Below are the code and all the weights of a small trained network. Each question names an input and a target symbol and asks about switching units off, where a switched-off unit gives its printed mean instead of its output.

import numpy as np


def w(rows, s, z=0):
    codes = np.array(rows[::2]) - 128.0
    scale = np.full(codes.shape[1], s)
    scale[-1] = z or s
    return codes * scale


def norm(h):
    return h / np.sqrt((h * h).mean(-1, keepdims=True) + 1e-5)


def f(y):
    return np.maximum(y, 0)


def softmax(a):
    e = np.exp(a - a.max(-1, keepdims=True))
    return e / e.sum(-1, keepdims=True)


def log_softmax(a):
    a = a - a.max(-1, keepdims=True)
    return a - np.log(np.exp(a).sum(-1, keepdims=True))


def net(x, mask):
    ids = ['ΘΦαβγδζηλμξπτψω'.index(c) for c in x.split()]
    T = len(ids)
    res = E[ids] + P[:T]
    u = 0
    for l in range(2):
        r = norm(res)
        for j in range(2):
            rows = slice(4 * j, 4 * j + 4)
            q, k, v = (r @ M[l][rows].T for M in (Q, K, V))
            z = softmax(np.where(np.tri(T) > 0, q @ k.T / 4**0.5, -1e9)) @ v
            o = O[l][rows]
            res = res + np.where(mask[u + j], z, o[:, -1]) @ o[:, :-1]
        u += 2
        y = f(norm(res) @ A[l][:, :-1].T + A[l][:, -1])
        res = res + np.where(mask[u : u + 4], y, B[l][:, -1]) @ B[l][:, :-1]
        u += 4
    return log_softmax(norm(res)[-1] @ U[:, :-1].T + U[:, -1])


Q, K, V, O, A, B = {}, {}, {}, {}, {}, {}
E = w([
[131,159,15,126,117,113,136,177,129],'Θ',
[119,158,119,150,129,183,103,96,84],'Φ',
[141,150,143,105,113,112,246,110,99],'α',
[118,129,179,82,126,129,152,80,125],'β',
[145,149,167,136,132,148,228,139,97],'γ',
[99,155,86,62,102,156,121,91,91],'δ',
[49,202,55,137,116,115,129,100,126],'ζ',
[164,90,122,104,127,166,160,185,102],'η',
[119,139,150,138,122,175,124,119,132],'λ',
[162,133,199,73,139,168,224,96,111],'μ',
[78,154,158,157,120,146,150,120,95],'ξ',
[69,145,88,105,102,173,52,109,112],'π',
[99,127,82,130,106,135,143,176,94],'τ',
[121,116,144,67,109,122,151,94,123],'ψ',
[65,161,175,119,108,211,172,76,58],'ω',
],0.011)
P = w([
[81,78,144,73,138,105,202,150,241],'0',
[201,151,137,89,49,169,131,118,141],'1',
[111,106,181,165,182,176,139,105,250],'2',
[113,100,164,141,41,84,112,125,143],'3',
[162,82,90,156,149,143,162,20,40],'4',
[58,167,185,90,88,138,135,182,111],'5',
[120,110,134,125,218,219,140,162,156],'6',
[132,189,149,75,128,157,89,132,107],'7',
[88,75,170,203,91,97,150,127,208],'8',
[107,140,124,117,117,61,72,176,137],'9',
[97,53,75,159,98,69,195,59,38],'10',
[127,221,130,106,110,113,119,144,157],'11',
],0.011)
Q[0] = w([
[100,174,89,104,112,122,143,133,102],'0.h0',
[102,183,104,136,173,138,152,173,167],'0.h0',
[161,128,141,187,114,142,122,169,253],'0.h0',
[120,177,108,47,71,111,113,118,148],'0.h0',
[125,75,69,157,91,150,133,110,105],'0.h1',
[138,122,119,107,123,120,123,99,208],'0.h1',
[144,146,178,126,86,81,68,192,169],'0.h1',
[87,86,116,117,36,122,120,26,128],'0.h1',
],0.0073)
K[0] = w([
[94,202,103,127,159,71,75,254,107],'0.h0',
[136,47,117,113,160,60,88,115,153],'0.h0',
[52,16,80,189,154,96,140,96,140],'0.h0',
[93,115,137,69,154,69,68,157,84],'0.h0',
[144,203,142,152,127,137,114,129,61],'0.h1',
[84,79,168,132,223,152,167,175,87],'0.h1',
[60,123,111,121,150,97,191,89,114],'0.h1',
[117,160,117,60,142,118,142,190,96],'0.h1',
],0.0063)
V[0] = w([
[134,171,162,192,170,191,186,111,165],'0.h0',
[81,107,108,153,235,122,144,94,171],'0.h0',
[86,80,76,90,3,140,152,131,165],'0.h0',
[125,166,134,133,94,186,141,133,72],'0.h0',
[126,84,127,181,160,131,110,102,114],'0.h1',
[127,115,125,101,156,115,124,149,62],'0.h1',
[138,116,11,164,214,118,117,80,62],'0.h1',
[73,157,65,44,157,143,194,129,135],'0.h1',
],0.0036)
O[0] = w([
[144,145,91,103,206,175,207,102,57,124],'0.h0',
[117,134,120,141,241,75,196,137,105,111],'0.h0',
[187,104,91,161,223,91,168,89,51,253],'0.h0',
[148,77,63,190,41,131,236,164,119,154],'0.h0',
[39,208,130,106,130,111,2,70,151,68],'0.h1',
[84,166,191,187,110,98,173,106,44,87],'0.h1',
[87,148,122,85,178,71,146,51,93,70],'0.h1',
[173,122,200,180,52,200,107,103,152,243],'0.h1',
],0.0036,0.004)
A[0] = w([
[233,247,205,113,76,111,167,185,233,165],'0.n0',
[114,161,3,205,214,70,195,187,61,255],'0.n1',
[77,51,24,136,132,202,114,113,66,77],'0.n2',
[49,72,229,153,139,247,215,36,44,187],'0.n3',
],0.0038,0.002)
B[0] = w([
[89,150,164,159,134,114,9,128,47,206],'0.n0',
[162,136,155,114,122,121,62,60,139,246],'0.n1',
[254,57,150,125,167,84,196,136,189,187],'0.n2',
[193,142,51,157,155,81,111,167,163,255],'0.n3',
],0.0062,0.0045)
Q[1] = w([
[95,201,142,37,152,154,96,155,115],'1.h0',
[123,154,166,156,116,142,155,160,216],'1.h0',
[100,82,144,136,77,108,98,149,90],'1.h0',
[97,110,135,151,103,28,178,87,89],'1.h0',
[86,160,171,127,174,133,112,155,135],'1.h1',
[104,58,112,234,37,92,189,56,82],'1.h1',
[115,134,131,77,100,82,105,110,1],'1.h1',
[170,89,82,144,171,107,116,142,36],'1.h1',
],0.0091)
K[1] = w([
[170,63,83,174,128,81,163,71,185],'1.h0',
[2,108,141,177,88,8,222,190,161],'1.h0',
[93,161,146,145,179,189,129,153,162],'1.h0',
[144,216,89,43,162,158,127,142,78],'1.h0',
[98,38,131,181,169,101,170,135,179],'1.h1',
[65,227,132,46,197,194,110,194,70],'1.h1',
[239,197,74,88,222,239,79,35,164],'1.h1',
[215,154,158,108,125,154,52,100,122],'1.h1',
],0.0074)
V[1] = w([
[78,118,74,255,134,156,136,152,158],'1.h0',
[99,49,99,78,127,139,114,160,87],'1.h0',
[136,111,69,86,126,118,154,55,99],'1.h0',
[152,149,98,101,137,224,116,115,117],'1.h0',
[158,131,48,112,83,105,201,129,115],'1.h1',
[49,161,123,113,125,86,146,101,138],'1.h1',
[108,116,90,108,99,148,53,115,181],'1.h1',
[186,140,96,100,171,48,56,170,157],'1.h1',
],0.009)
O[1] = w([
[170,120,89,101,90,26,163,124,129,172],'1.h0',
[145,78,111,254,135,94,157,148,175,54],'1.h0',
[52,122,134,194,144,92,84,110,145,182],'1.h0',
[81,128,146,91,184,111,133,167,172,213],'1.h0',
[92,76,130,138,86,85,117,188,36,254],'1.h1',
[140,92,101,119,192,135,92,49,81,57],'1.h1',
[161,135,187,148,127,85,60,112,146,230],'1.h1',
[138,180,135,153,88,139,110,145,111,168],'1.h1',
],0.0099,0.0038)
A[1] = w([
[156,71,155,199,99,76,132,83,61,103],'1.n0',
[175,165,232,200,131,126,95,128,146,118],'1.n1',
[103,177,255,71,50,130,161,198,137,159],'1.n2',
[176,93,146,126,207,116,167,173,134,252],'1.n3',
],0.0091,0.0043)
B[1] = w([
[223,133,63,53,239,217,78,208,141,175],'1.n0',
[179,52,145,83,35,129,142,171,61,177],'1.n1',
[191,121,73,87,108,131,1,220,86,245],'1.n2',
[25,191,162,162,125,87,129,25,154,177],'1.n3',
],0.0075,0.011)
U = w([
[213,55,133,82,59,154,67,185,46,123],'Θ',
[57,224,127,99,68,53,24,134,140,180],'Φ',
[79,69,95,148,111,169,160,106,27,137],'α',
[156,181,193,120,96,243,91,56,156,159],'β',
[105,138,92,87,104,162,193,129,114,127],'γ',
[45,63,197,204,209,124,58,174,117,64],'δ',
[163,101,121,76,230,118,64,26,78,98],'ζ',
[105,149,146,196,98,114,160,180,218,164],'η',
[197,226,182,65,127,128,113,108,254,6],'λ',
[66,174,158,81,178,222,131,174,177,159],'μ',
[193,149,101,99,56,77,197,37,103,163],'ξ',
[168,78,225,162,95,34,87,68,199,104],'π',
[190,97,47,180,185,111,166,184,177,32],'τ',
[123,81,176,185,78,190,94,64,100,151],'ψ',
[34,86,149,94,131,50,167,120,114,167],'ω',
],0.0074,0.0021)

Each question gives the input, a string of symbols that net reads in full, and the target symbol t.
The units are the heads (4 rows each of Q, K, V and O) and the neurons (one row each of A and B). Each row of codes is followed by its name. A weight is (code - 128) times the scale printed after its matrix; where a second scale follows, it is the last column's (O, A, B and U).
mask holds one flag per unit, layer by layer, with each layer's heads first. A switched-off unit (its flag False) gives its mean, the last column of its rows in O or B, instead of its output. The means were averaged over made-up inputs and are rounded, as every weight is.
A unit's drop is (log p(t) with every unit on - log p(t) with that unit switched off) / (log p(t) with every unit on - log p(t) with every unit switched off).
The circuit of an input: a set's keep is (log p(t) with only the set's units on - log p(t) with every unit switched off) / (log p(t) with every unit on - log p(t) with every unit switched off). Starting from all 12 units, units are removed one at a time, each time the one whose removal leaves the highest keep (on an exact tie, the one counted first), for as long as the keep stays at least 0.8.
units of the circuit, in order: the units of the circuit, biggest drop first
top k neurons: the k neurons with the biggest drops, biggest first
top k neurons in layer l: the k neurons of layer l with the biggest drops, biggest first
input ζ λ ζ π ζ, target λ: units of the circuit, in order : 1.h1, 0.n0, 0.n2
input β Φ τ α δ τ α, target α: units of the circuit, in order : 1.h1, 1.h0, 1.n2
input ζ ω ζ Θ α Θ δ ψ π α ξ, target ψ: top 2 neurons in layer 1 : 1.n2, 1.n1
input δ π ψ, target δ: units of the circuit, in order : 1.h0
input ω γ δ, target ω: units of the circuit, in order : 1.h1, 0.n3, 1.n2, 1.n0
input Θ δ ζ, target Θ: units of the circuit, in order : 1.n1, 1.n3
input τ δ Θ ζ β ω γ, target ζ: units of the circuit, in order : 1.h1, 1.n3, 0.n3
input ζ π μ ζ ω, target π: top 3 neurons in layer 1 : 1.n3, 1.n2, 1.n1
input ζ ζ Θ β ζ π Θ Θ γ, target π: top 3 neurons : 1.n3, 1.n1, 1.n2
input β ζ δ, target β: units of the circuit, in order : 1.h0, 1.n2
input τ π ζ, target τ: top 3 neurons : 1.n0, 1.n2, 0.n3
input ζ γ μ η ζ, target γ: units of the circuit, in order : 1.h1, 0.n0, 1.n2
input ξ τ η ζ δ ξ π μ ζ Θ τ, target μ: units of the circuit, in order : 1.h0, 1.h1
input ψ ζ γ Θ Θ ζ τ ξ Φ, target ζ: units of the circuit, in order : 1.h1
input δ λ γ β π π Θ ζ ζ, target π: units of the circuit, in order : 1.h1, 1.n2, 1.n1
input δ ζ ζ η τ μ ζ μ Θ, target μ: units of the circuit, in order : 1.h1, 1.h0
input β π ω ξ Θ τ π δ Θ, target τ: top 2 neurons : 1.n0, 1.n2
input δ γ ζ μ ζ Θ λ μ ζ, target Θ: top 3 neurons : 1.n1, 0.n1, 1.n0
input ζ ζ ζ δ η, target ζ: top 2 neurons : 1.n3, 1.n0
input τ ζ π γ λ, target ζ: top 3 neurons : 0.n3, 1.n0, 1.n3
input ζ ξ β ζ ζ, target ξ: top 2 neurons in layer 1 : 1.n2, 1.n0
input π π π Θ ζ ψ π ψ Θ, target ψ: top neuron in layer 0 : 0.n3
input ζ Θ Θ τ Θ Θ Θ, target τ: units of the circuit, in order : 1.h0, 1.n2, 1.n1
input π ζ Θ δ ξ π ζ π ψ Θ π, target π: top 2 neurons : 0.n3, 1.n2
input ζ δ π π ω, target δ: top 3 neurons in layer 1 : 1.n3, 1.n2, 1.n0
input η ζ π δ β α ξ, target δ: top 2 neurons : 1.n3, 1.n2
input ζ ξ ζ δ δ, target ξ: top 2 neurons : 0.n2, 0.n0
input π ζ ζ δ ξ δ δ Θ η, target δ: top neuron in layer 0 : 0.n1
input ξ Θ δ, target ξ: top 2 neurons in layer 0 : 0.n3, 0.n1
